Below is a small trained network, with its code and all its weights. Each question gives an input and a class and asks what happens when units are switched off, that is, made to give their printed mean instead of their output.

import numpy as np


def w(rows, s, z=0):
    codes = np.array(rows[::2]) - 128.0
    scale = np.full(codes.shape[1], s)
    scale[-1] = z or s
    return codes * scale


def f(y):
    return np.maximum(y, 0)


def log_softmax(a):
    a = a - a.max(-1, keepdims=True)
    return a - np.log(np.exp(a).sum(-1, keepdims=True))


def net(x, mask):
    res = np.array(x, float).reshape(1, 5) / 4 @ E
    y = f(res @ A[0][:, :-1].T + A[0][:, -1])
    res = res + np.where(mask, y, B[0][:, -1]) @ B[0][:, :-1]
    return log_softmax(res[-1] @ U[:, :-1].T + U[:, -1])


A, B = {}, {}
E = w([
[143,126,139,193,151,142,165,63,171,92],'x0',
[107,151,157,139,89,128,165,191,75,43],'x1',
[108,150,72,160,77,122,213,129,157,137],'x2',
[97,89,153,148,86,132,72,107,186,135],'x3',
[89,8,132,142,156,128,187,134,141,119],'x4',
],0.016)
A[0] = w([
[142,209,150,102,103,138,64,100,160,138,127],'neuron 1',
[146,221,134,148,71,133,161,173,70,68,137],'neuron 2',
[130,156,147,128,122,113,133,107,146,111,71],'neuron 3',
[126,143,126,109,139,118,117,124,125,128,59],'neuron 4',
[125,119,125,130,110,118,109,135,120,104,72],'neuron 5',
[143,99,122,149,125,115,123,135,133,127,24],'neuron 6',
[128,159,137,126,150,128,118,138,116,123,82],'neuron 7',
[150,158,154,136,151,156,112,133,122,110,79],'neuron 8',
[116,96,145,97,139,114,156,156,107,108,68],'neuron 9',
[173,132,132,111,160,152,68,71,129,163,91],'neuron 10',
[129,161,105,142,126,134,123,119,161,154,63],'neuron 11',
[122,112,130,137,118,144,128,122,119,139,54],'neuron 12',
[94,62,217,141,90,156,56,154,111,85,105],'neuron 13',
[170,171,158,122,130,130,92,116,97,135,45],'neuron 14',
[140,139,132,138,118,119,142,124,116,124,71],'neuron 15',
[143,134,162,234,134,152,196,70,172,53,135],'neuron 16',
[163,208,133,147,106,124,44,124,147,135,124],'neuron 17',
[158,187,138,121,103,145,69,121,155,134,130],'neuron 18',
[111,164,140,120,67,117,87,113,157,159,106],'neuron 19',
[114,101,141,139,144,135,116,116,163,105,5],'neuron 20',
[113,128,119,134,120,129,106,153,125,129,31],'neuron 21',
[161,122,149,78,167,103,123,106,92,84,32],'neuron 22',
[103,118,122,139,117,146,94,145,119,102,68],'neuron 23',
[142,169,87,79,140,119,137,156,102,181,92],'neuron 24',
[161,156,176,116,179,138,2,51,159,147,141],'neuron 25',
[135,164,86,147,34,109,104,93,210,198,129],'neuron 26',
[123,245,136,147,88,116,157,164,53,71,116],'neuron 27',
],0.016,0.013)
B[0] = w([
[153,147,77,117,142,114,173,65,129,51,202],'neuron 1',
[176,130,112,1,134,52,146,179,65,184,229],'neuron 2',
[102,121,156,135,145,128,118,94,125,123,136],'neuron 3',
[144,109,139,130,130,101,127,128,118,137,134],'neuron 4',
[123,139,163,143,141,165,95,146,125,157,133],'neuron 5',
[136,184,145,116,119,123,136,133,95,123,129],'neuron 6',
[139,105,138,135,123,125,113,122,113,135,143],'neuron 7',
[127,127,115,139,106,135,137,133,133,163,148],'neuron 8',
[175,132,153,157,161,131,76,127,134,134,155],'neuron 9',
[148,187,139,131,122,108,150,200,75,165,196],'neuron 10',
[101,115,173,142,137,69,74,129,137,120,145],'neuron 11',
[127,158,143,114,135,153,131,146,102,113,129],'neuron 12',
[105,158,141,64,144,73,97,91,175,53,201],'neuron 13',
[148,132,108,109,133,114,140,147,114,144,165],'neuron 14',
[125,138,102,125,122,103,123,102,131,147,133],'neuron 15',
[239,87,124,233,123,173,93,94,171,74,206],'neuron 16',
[152,112,66,100,134,108,192,54,117,52,205],'neuron 17',
[139,112,77,117,116,143,176,83,129,73,189],'neuron 18',
[113,114,76,169,166,186,162,114,138,127,168],'neuron 19',
[173,198,112,110,99,94,160,153,82,120,138],'neuron 20',
[129,142,140,141,155,123,157,114,141,115,130],'neuron 21',
[93,141,108,153,95,161,126,122,161,163,152],'neuron 22',
[95,141,131,126,111,154,114,111,134,113,138],'neuron 23',
[188,104,66,115,99,150,163,88,92,114,181],'neuron 24',
[243,87,133,150,109,142,145,168,58,193,254],'neuron 25',
[54,163,148,213,133,190,109,137,195,137,200],'neuron 26',
[182,118,135,29,132,74,139,164,50,163,233],'neuron 27',
],0.012,0.029)
U = w([
[150,116,124,187,129,162,104,184,106,198,123],'0',
[122,115,146,71,138,103,52,122,162,80,153],'1',
[3,157,89,113,133,154,125,106,200,119,106],'2',
[175,120,89,85,132,131,135,120,83,128,156],'3',
[156,121,90,207,128,165,123,98,155,89,117],'4',
[93,160,194,126,83,119,102,85,153,151,6],'5',
],0.013,0.011)

Each question gives the input, the list of numbers given to net, and the class t.
The units are the neurons (one row each of A and B). Each row of codes is followed by its name. A weight is (code - 128) times the scale printed after its matrix; where a second scale follows, it is the last column's (A, B and U).
mask holds one flag per neuron, in row order. A switched-off neuron (its flag False) gives its mean, the last column of its row in B, instead of its output. The means were averaged over made-up inputs and are rounded, as every weight is.
A unit's drop is (log p(t) with every unit on - log p(t) with that unit switched off) / (log p(t) with every unit on - log p(t) with every unit switched off).
The circuit of an input: a set's keep is (log p(t) with only the set's units on - log p(t) with every unit switched off) / (log p(t) with every unit on - log p(t) with every unit switched off). Starting from the 12 units with the biggest drops (on a tie, the unit counted first), units are removed one at a time, each time the one whose removal leaves the highest keep (on an exact tie, the one counted first), for as long as the keep stays at least 0.8.
units of the circuit, in order: the units of the circuit, biggest drop first
unit that matters most: the unit with the biggest drop
k most important neurons: the k neurons with the biggest drops, biggest first
drop when u is switched off: that unit's drop, to one decimal
input [7,-2,7,-7,-2], class 4: units of the circuit, in order	[neuron 16]
input [4,-2,-1,3,-7], class 4: 2 most important neurons	[neuron 26; neuron 2]
input [-8,7,-4,0,2], class 1: units of the circuit, in order	[neuron 13; neuron 25]
input [0,6,0,-2,8], class 4: units of the circuit, in order	[neuron 16; neuron 27]
input [0,-5,8,5,1], class 2: units of the circuit, in order	[neuron 25; neuron 26]
input [3,-1,-2,5,3], class 4: 2 most important neurons	[neuron 2; neuron 27]
input [-3,2,2,2,6], class 1: 2 most important neurons	[neuron 25; neuron 26]
input [4,-4,-6,-1,8], class 0: 2 most important neurons	[neuron 17; neuron 1]
input [-7,4,-8,-6,4], class 1: 2 most important neurons	[neuron 25; neuron 13]
input [-2,-5,6,-5,8], class 4: 4 most important neurons	[neuron 2; neuron 27; neuron 25; neuron 10]
input [3,-8,-4,-4,2], class 0: drop when neuron 12 is switched off	0.0
input [-7,-1,-5,-4,5], class 1: drop when neuron 27 is switched off	0.1
input [4,6,-7,-3,5], class 1: drop when neuron 13 is switched off	0.2
input [8,4,3,5,-5], class 4: unit that matters most	neuron 16
input [-1,-6,-1,6,8], class 0: drop when neuron 2 is switched off	0.2
